Here is a tiny trained network, its code and every weight. The questions are about switching its units off for an input and a class, where a switched-off unit gives its printed mean instead of its output.

import numpy as np


def w(rows, s, z=0):
    codes = np.array(rows[::2]) - 128.0
    scale = np.full(codes.shape[1], s)
    scale[-1] = z or s
    return codes * scale


def norm(h):
    return h / np.sqrt((h * h).mean(-1, keepdims=True) + 1e-5)


def f(y):
    return y / 2 * (1 + np.tanh(0.7978845608 * (y + 0.044715 * y**3)))


def log_softmax(a):
    a = a - a.max(-1, keepdims=True)
    return a - np.log(np.exp(a).sum(-1, keepdims=True))


def net(x, mask):
    res = np.array(x, float).reshape(1, 5) / 4 @ E
    u = 0
    for l in range(2):
        y = f(norm(res) @ A[l][:, :-1].T + A[l][:, -1])
        res = res + np.where(mask[u : u + 7], y, B[l][:, -1]) @ B[l][:, :-1]
        u += 7
    return log_softmax(norm(res)[-1] @ U[:, :-1].T + U[:, -1])


A, B = {}, {}
E = w([
[136,134,137,129,124,134,125,124,126,128,133],'x0',
[108,146,51,124,106,74,116,115,37,145,205],'x1',
[113,151,119,127,123,128,133,111,129,124,113],'x2',
[158,87,69,2,102,170,128,110,144,219,99],'x3',
[69,43,165,119,74,185,137,119,106,80,146],'x4',
],0.0099)
A[0] = w([
[112,129,82,112,71,71,116,142,24,87,174,92],'L0N1',
[32,154,109,176,116,174,109,162,157,85,207,13],'L0N2',
[83,62,173,116,38,141,88,119,139,78,126,4],'L0N3',
[118,125,171,113,109,177,133,164,198,63,50,52],'L0N4',
[82,123,136,127,113,145,92,193,162,88,145,29],'L0N5',
[1,90,183,83,82,128,136,100,43,130,146,83],'L0N6',
[105,131,162,169,186,115,145,116,99,131,158,48],'L0N7',
],0.0074,0.0027)
B[0] = w([
[53,180,177,147,213,181,58,126,140,219,181,253],'L0N1',
[160,92,89,62,84,87,111,144,154,51,152,195],'L0N2',
[207,136,48,211,144,210,243,135,92,153,43,207],'L0N3',
[59,159,140,144,132,137,106,151,101,227,255,212],'L0N4',
[138,123,137,167,158,146,137,138,177,86,59,141],'L0N5',
[198,118,148,136,125,145,254,137,93,181,156,242],'L0N6',
[144,77,99,45,70,90,55,95,201,104,67,161],'L0N7',
],0.0087,0.0061)
A[1] = w([
[177,70,104,75,54,156,148,78,150,194,134,22],'L1N1',
[123,136,168,242,147,91,155,169,203,2,170,87],'L1N2',
[169,98,102,20,113,175,103,68,74,246,147,136],'L1N3',
[208,216,108,127,184,68,117,166,134,147,98,73],'L1N4',
[125,126,180,181,148,44,104,106,67,93,145,42],'L1N5',
[87,136,222,161,192,205,133,186,245,155,49,80],'L1N6',
[209,182,125,132,200,40,126,155,133,170,102,1],'L1N7',
],0.0072,0.0028)
B[1] = w([
[182,146,84,151,87,64,130,60,155,59,82,174],'L1N1',
[171,117,103,51,96,116,99,92,155,124,49,202],'L1N2',
[99,136,173,144,140,92,76,159,160,70,113,255],'L1N3',
[131,63,152,120,112,238,194,100,85,129,131,177],'L1N4',
[106,117,128,108,117,83,92,149,196,129,107,152],'L1N5',
[69,177,91,136,192,94,87,148,61,172,229,180],'L1N6',
[156,55,139,183,58,175,250,146,97,89,118,170],'L1N7',
],0.011,0.0098)
U = w([
[83,175,135,118,188,107,87,164,107,189,211,251],'0',
[181,96,130,153,105,200,254,142,78,106,96,48],'1',
[155,131,118,70,95,53,50,121,201,55,39,45],'2',
],0.015,0.0027)

Each question gives the input, the list of numbers given to net, and the class t.
The units are the neurons (one row each of A and B). Each row of codes is followed by its name. A weight is (code - 128) times the scale printed after its matrix; where a second scale follows, it is the last column's (A, B and U).
mask holds one flag per neuron, layer by layer. A switched-off neuron (its flag False) gives its mean, the last column of its row in B, instead of its output. The means were averaged over made-up inputs and are rounded, as every weight is.
A unit's drop is (log p(t) with every unit on - log p(t) with that unit switched off) / (log p(t) with every unit on - log p(t) with every unit switched off).
The circuit of an input: a set's keep is (log p(t) with only the set's units on - log p(t) with every unit switched off) / (log p(t) with every unit on - log p(t) with every unit switched off). Starting from the 12 units with the biggest drops (on a tie, the unit counted first), units are removed one at a time, each time the one whose removal leaves the highest keep (on an exact tie, the one counted first), for as long as the keep stays at least 0.8.
units of the circuit, in order: the units of the circuit, biggest drop first
unit that matters most: the unit with the biggest drop
k most important neurons: the k neurons with the biggest drops, biggest first
top k neurons in layer l: the k neurons of layer l with the biggest drops, biggest first
drop of u: that unit's drop, to one decimal
input [8,7,7,8,7], class 2: units of the circuit, in order	(L1N3)
input [-8,7,7,-2,-8], class 1: 2 most important neurons	(L1N7, L1N4)
input [-5,-5,2,-3,-5], class 0: top 4 neurons in layer 0	(L0N4, L0N2, L0N6, L0N3)
input [-6,1,-5,-2,-2], class 1: 3 most important neurons	(L0N4, L1N3, L1N7)
input [-4,6,-3,8,3], class 2: top 3 neurons in layer 1	(L1N1, L1N3, L1N6)
input [1,-6,-8,6,-5], class 0: 2 most important neurons	(L1N6, L0N2)
input [1,4,6,-5,-2], class 2: 2 most important neurons	(L0N4, L1N6)
input [-2,4,4,6,4], class 2: 2 most important neurons	(L1N1, L1N3)
input [-6,6,-5,-6,-7], class 1: 4 most important neurons	(L1N7, L0N4, L1N4, L1N6)
input [5,-6,-2,4,6], class 0: top 2 neurons in layer 1	(L1N6, L1N7)
input [-2,7,-1,8,-3], class 2: 2 most important neurons	(L1N3, L0N4)
input [-5,-6,4,6,-4], class 0: 4 most important neurons	(L1N6, L0N2, L1N2, L0N7)
input [4,-4,6,-2,-5], class 1: 3 most important neurons	(L0N1, L1N7, L1N4)
input [-2,4,4,-3,-5], class 1: 4 most important neurons	(L1N7, L0N4, L1N4, L1N6)
input [1,4,-6,4,-6], class 1: units of the circuit, in order	(L1N7)
input [5,-5,2,-2,-7], class 1: 2 most important neurons	(L1N7, L0N1)
input [-8,-6,2,6,-4], class 0: top 2 neurons in layer 0	(L0N2, L0N7)
input [-6,-1,-8,-7,-6], class 2: top 2 neurons in layer 1	(L1N2, L1N5)
input [7,-8,7,-1,-8], class 0: top 2 neurons in layer 1	(L1N6, L1N1)
input [-3,-3,7,3,1], class 0: unit that matters most	L0N2
input [0,-5,0,-7,-8], class 1: 3 most important neurons	(L1N7, L1N4, L0N1)
input [-2,6,-4,1,-7], class 1: 4 most important neurons	(L1N7, L1N4, L0N4, L1N6)
input [2,-6,-3,5,-4], class 0: drop of L1N6	1.5
input [3,5,2,-7,2], class 2: drop of L0N4	0.1
input [5,0,-7,-7,-8], class 1: drop of L1N4	0.7
